Each node holds some of the marks l p v d t x s u z, at most 5. A symbol removes its mark if there, or adds it if room remains.

Rows with their nodes:
.319 -.499 .204 -.439 .173 .276 -.934; node [l+t+u+z]
.518 .081 -.731 .390 .198 -.399 .640; node [p]
-1.050 .215 .226 .642 .176 .132 .005; node [l+t+x]
-.686 -.187 -.554 .456 -.176 .416 -.612; node [d+x+s+z]
.533 .552 -.631 .392 -.161 -.373 .580; node [p+d+s]
.412 .116 .641 -.489 .125 .065 .853; node [l+v+u]
-.590 .099 -.621 .405 .244 -.369 -.590; node [p+x+z]
.471 .085 -.743 -.613 .180 .107 .624; node [u]
-.785 .037 .726 -.557 .205 .084 -.297; node [l+v+x+u+z]
-.695 .784 -.039 -.511 .069 .098 .373; node [v+d+t+x+u]
-.733 -.162 .233 .459 -.197 -.447 -.729; node [l+p+x+s+z]
.505 -.699 -.606 -.606 .105 .341 .042; node [t+u]
.536 .108 .110 .386 .056 .099 -1.081; node [l+t+z]
.584 .054 .099 .436 .097 .405 -.959; node [v+d+t+z]
.592 -.108 -.733 .446 -.217 .037 .667; node [s]
.574 -.572 .080 .444 .119 -.120 -.849; node [p+v+t+z]
-.752 .700 -.100 .441 -.304 .080 .476; node [v+d+t+x+s]
-.487 -.062 .642 .323 -.101 -.326 .871; node [l+p+v+x+s]
-.647 -.868 -.568 .379 -.278 -.096 -.057; node [p+t+x+s]
.686 .722 -.076 .498 -.178 -.489 -.285; node [p+v+d+s+z]
.397 -.851 -.549 -.515 -.253 -.130 .043; node [p+t+s+u]
.436 -.140 -.035 -.571 -.264 .094 -.953; node [v+t+s+u+z]
.577 -.914 .285 .431 -.329 -.105 .000; node [l+p+t+s]
-.796 -.161 .153 -.671 -.150 .121 -.672; node [l+x+s+u+z]
.506 -.805 .273 .425 -.137 -.138 -.572; node [l+p+s+z]
-.508 .623 .113 .293 .108 .064 -.889; node [l+d+t+x+z]
.607 .039 .935 .415 .219 .348 -.225; node [l+v+d+z]
.565 .049 .901 .411 .205 .382 -.243; node [l+v+d+z]
.400 .588 -.484 .334 .088 .106 -.900; node [d+t+z]
.445 .102 .063 -.570 .223 -.075 1.035; node [p+v+d+u]
.497 -.762 -.482 .417 -.218 .329 .019; node [t+s]
.537 -.614 .086 .403 .141 -.079 -.793; node [p+v+t+z]
-.742 .124 .752 -.579 .136 .091 .407; node [l+v+t+x+u]
.538 .771 -.640 .414 .117 -.357 -.021; node [p+d+t]
.500 .722 .662 .404 .097 -.331 .331; node [l+p+v+d+t]
.634 -.194 -.095 -.826 -.252 -.597 -.331; node [p+v+s+u+z]

Start here and follow the symbols in turn, left to right. Where do you end up?
Answer with the node's row, about right, then its name.
-.435 .573 .536 .304 .142 -.309 .755
v v => -.481 .569 .575 .288 .136 -.278 .715 [l+p+v+d+x]
-.562 .464 .603 .317 -.107 .053 .777
x d => .478 -.127 .676 .335 -.132 .088 .864 [l+v+s]
.394 -.595 .801 -.523 .190 .354 -.216
p z => .374 -.426 .721 -.444 .154 -.080 .776 [l+p+v+u]
-.650 -.852 .269 .421 -.305 .398 -.012
u => -.950 -.108 .177 -.745 -.391 .090 -.012 [l+t+x+s+u]
-.499 .580 .515 -.383 .129 .048 .731
v p p => -.741 .099 .288 -.602 .215 .358 .634 [l+d+x+u]
.377 -.751 .096 -.460 -.143 -.082 .787
l => .337 -.095 .574 -.468 -.122 -.319 .818 [l+p+v+s+u]
-.738 .586 .119 -.561 -.205 .046 .661
d => -.619 -.691 .249 -.440 -.097 .340 .496 [l+x+s+u]
.473 .759 .096 -.492 .191 .059 .644
v => .371 .071 .695 -.442 .163 .298 .807 [l+v+d+u]
-.765 -.170 .279 .460 -.198 .384 .749
l s z t => -.530 .061 -.419 .326 .080 .266 -.908 [d+t+x+z]
-.517 -.485 .707 .296 .150 -.108 .784
l p z d => -.868 .091 .116 .604 .262 .534 -.286 [v+d+x+z]
.449 -.597 .107 -.541 .083 .357 -.780
s u s s => .468 -.733 .089 .360 -.258 .263 -.671 [v+t+s+z]
.453 .606 .095 -.660 -.164 -.390 .693
u p d u => .598 -.109 .154 -.716 -.230 .122 .809 [l+s+u]
.607 .751 -.039 -.716 -.215 .134 -.322
d l v => .406 -.811 .244 -.538 -.135 .379 -.553 [l+s+u+z]
.402 -.512 .782 -.467 .086 .315 .304
s s z => .396 .086 .696 -.463 .109 .087 -.782 [l+v+t+u+z]
-.761 .780 -.057 -.548 .209 .107 -.220
u d x p => .786 .213 -.076 .600 .304 -.555 -.404 [p+v+z]
-.412 -.564 .597 .324 -.111 .261 .712
u => -.599 -.102 .624 -.445 -.155 .077 .810 [l+v+x+s+u]
-.914 .146 .364 .571 .115 .548 -.028
z l t => -.554 .701 -.602 .372 .153 .097 -.527 [d+x+z]
-.615 -.701 -.429 -.469 -.103 .289 -.502
u u => -.609 -.643 -.473 -.433 -.164 .279 -.507 [x+s+u+z]
-.717 -.108 -.473 -.524 -.168 .373 .601
l d s z => -.683 -.540 .258 -.541 .186 .360 -.544 [l+x+u+z]
-.769 .767 -.025 .521 -.242 .113 -.315
v s p s => -.583 .509 -.599 .400 -.132 -.386 -.529 [p+d+x+s+z]
-.725 -.201 -.610 .479 -.329 .380 .002
v s => -.859 .135 .165 .564 .099 .497 .536 [v+d+t+x]
.320 -.526 .796 -.521 .240 .324 -.208
x l => -.717 -.646 .083 -.592 .251 .351 -.212 [v+x+u+z]
-.543 .054 -.504 -.409 .052 -.243 -.941
t z p z => -.684 .133 -.616 -.476 .162 .103 -.585 [x+u+z]
-.748 .807 -.023 -.523 .164 .089 -.247
v => -.718 .087 -.527 -.585 .233 .329 -.632 [d+x+u+z]
.456 .735 .708 .342 .090 -.286 .347
v p l d => .719 .168 -.866 .452 .146 .141 -.004 [t]
.607 .674 -.062 .502 -.202 -.503 -.287
v v => .665 .740 -.074 .559 -.204 -.481 -.284 [p+v+d+s+z]
-.956 -.142 .168 -.661 -.326 .101 .039
t => -.660 -.690 .237 -.522 -.156 .311 .559 [l+x+s+u]
-.922 .119 .193 -.670 .166 -.527 -.022
t l d x => .407 .722 -.589 -.422 .194 -.319 .586 [p+d+u]
.472 .752 -.043 .343 .074 -.344 -.711
v => .436 .080 -.446 .299 .082 -.081 -.992 [p+d+t+z]
.451 .100 .847 -.556 .247 -.427 -.173
p p z t => .464 .096 .769 -.615 .102 -.432 .378 [l+p+v+t+u]
.434 .568 -.644 -.533 -.152 .079 .657
s l l => .486 .103 -.597 -.610 .218 .371 .641 [d+u]
.391 -.575 .845 -.534 .197 .322 -.185
l => .713 .202 -.092 -.882 .380 .149 -.393 [v+u+z]
.387 .153 -.095 -.560 .207 -.402 .962
v => .414 -.612 -.566 -.577 .213 -.155 .688 [p+u]
.605 .938 .115 .476 .110 .092 -.040
t l z u => .386 .758 -.582 -.447 .163 .118 -.550 [d+u+z]
.672 -.184 -.057 -.822 -.243 -.535 -.311
u z d u => .423 .509 -.026 -.482 -.116 -.310 .861 [p+v+d+s+u]
.326 -.481 .713 -.416 .120 -.072 .737
t p x x => .400 -.524 .856 -.478 .119 .320 .375 [l+v+t+u]
-.566 .069 .606 -.408 .175 -.279 .790
x s v => .400 -.811 .232 -.470 -.148 -.130 .585 [l+p+s+u]
.453 .646 -.066 .362 .124 -.233 .825
p u z z => .320 .706 -.057 -.420 .141 .096 .841 [v+d+u]
.617 .960 .116 .493 .110 .069 -.005
p p s => .826 -.207 .373 .577 -.354 .530 -.006 [l+d+t+s]
.378 .695 -.033 -.466 .153 .078 .833
v v s s => .386 .633 -.054 -.451 .158 .092 .849 [v+d+u]
-.650 -.103 -.708 .403 -.181 -.391 .629
d z => -.606 .506 -.609 .372 -.154 -.328 -.541 [p+d+x+s+z]
.335 .672 -.596 -.482 .156 -.321 .507
t => .610 .097 -.763 -.745 .200 -.174 .039 [p+d+t+u]
-.867 .143 .028 -.661 .241 -.522 -.307
p p u => -.763 -.762 .154 .515 .262 -.167 -.226 [p+v+x+z]
.421 -.120 .098 -.540 -.192 .342 .911
t s v => .467 .775 -.643 -.557 .134 .057 .039 [d+t+u]
.365 .075 -.402 -.384 .080 .270 -.963
v u s z => .697 -.248 .168 .593 -.379 .483 .517 [v+d+t+s]
.558 -.117 -.718 .423 -.200 -.441 -.600
z => .508 -.749 -.495 .371 -.168 -.116 .574 [p+s]
